Below is a small trained network, with its code and all its weights. Each question gives an input and a class and asks what happens when units are switched off, that is, made to give their printed mean instead of their output.

import numpy as np


def w(rows, s, z=0):
    codes = np.array(rows[::2]) - 128.0
    scale = np.full(codes.shape[1], s)
    scale[-1] = z or s
    return codes * scale


def f(y):
    return y / 2 * (1 + np.tanh(0.7978845608 * (y + 0.044715 * y**3)))


def log_softmax(a):
    a = a - a.max(-1, keepdims=True)
    return a - np.log(np.exp(a).sum(-1, keepdims=True))


def net(x, mask):
    res = np.array(x, float).reshape(1, 3) / 4 @ E
    y = f(res @ A[0][:, :-1].T + A[0][:, -1])
    res = res + np.where(mask, y, B[0][:, -1]) @ B[0][:, :-1]
    return log_softmax(res[-1] @ U[:, :-1].T + U[:, -1])


A, B = {}, {}
E = w([
[109,113,138,108,32],'x0',
[159,249,144,124,114],'x1',
[27,135,173,67,154],'x2',
],0.017)
A[0] = w([
[193,162,116,138,250,201],'N0',
[143,172,195,79,167,157],'N1',
[176,114,82,217,124,220],'N2',
[84,36,123,140,209,197],'N3',
[215,190,83,96,100,248],'N4',
[58,88,143,59,112,253],'N5',
],0.016,0.0039)
B[0] = w([
[40,83,88,173,171,243],'N0',
[97,205,151,249,241,194],'N1',
[83,7,79,216,38,242],'N2',
[208,165,26,2,192,252],'N3',
[94,168,15,158,95,247],'N4',
[145,205,181,93,74,248],'N5',
],0.0097,0.018)
U = w([
[85,191,173,49,57,146],'0',
[212,36,113,155,34,161],'1',
[186,80,188,136,146,17],'2',
[102,101,186,141,140,18],'3',
[65,73,86,145,129,81],'4',
[138,194,76,127,61,86],'5',
[153,155,44,7,167,156],'6',
[63,200,136,146,190,254],'7',
],0.014,0.0047)

Each question gives the input, the list of numbers given to net, and the class t.
The units are the neurons (one row each of A and B). Each row of codes is followed by its name. A weight is (code - 128) times the scale printed after its matrix; where a second scale follows, it is the last column's (A, B and U).
mask holds one flag per neuron, in row order. A switched-off neuron (its flag False) gives its mean, the last column of its row in B, instead of its output. The means were averaged over made-up inputs and are rounded, as every weight is.
A unit's drop is (log p(t) with every unit on - log p(t) with that unit switched off) / (log p(t) with every unit on - log p(t) with every unit switched off).
The circuit of an input: a set's keep is (log p(t) with only the set's units on - log p(t) with every unit switched off) / (log p(t) with every unit on - log p(t) with every unit switched off). Starting from all 6 units, units are removed one at a time, each time the one whose removal leaves the highest keep (on an exact tie, the one counted first), for as long as the keep stays at least 0.8.
units of the circuit, in order: the units of the circuit, biggest drop first
most important unit: the unit with the biggest drop
k most important neurons: the k neurons with the biggest drops, biggest first
drop of u: that unit's drop, to one decimal
input [-5,-5,6], class 6: most important unit	N3
input [-2,-3,-2], class 1: units of the circuit, in order	N1, N4
input [0,4,-7], class 1: 2 most important neurons	N2, N1
input [1,5,0], class 7: 4 most important neurons	N3, N2, N1, N5
input [-5,-1,-1], class 4: 2 most important neurons	N0, N5
input [-1,-1,-3], class 1: units of the circuit, in order	N1, N2
input [1,2,1], class 7: 2 most important neurons	N3, N2
input [0,-1,1], class 6: 2 most important neurons	N2, N1
input [4,-4,7], class 0: 3 most important neurons	N5, N4, N0
input [0,-1,6], class 6: 3 most important neurons	N3, N2, N0
input [4,3,6], class 0: 3 most important neurons	N5, N0, N4
input [-3,-6,-6], class 1: 3 most important neurons	N2, N1, N4
input [8,-5,-1], class 0: 2 most important neurons	N2, N5
input [7,5,4], class 0: most important unit	N0
input [2,-1,1], class 0: 2 most important neurons	N3, N2
input [5,6,8], class 7: drop of N1	7.7
input [-2,7,-5], class 4: drop of N0	0.3
input [-2,1,-5], class 4: drop of N0	0.4
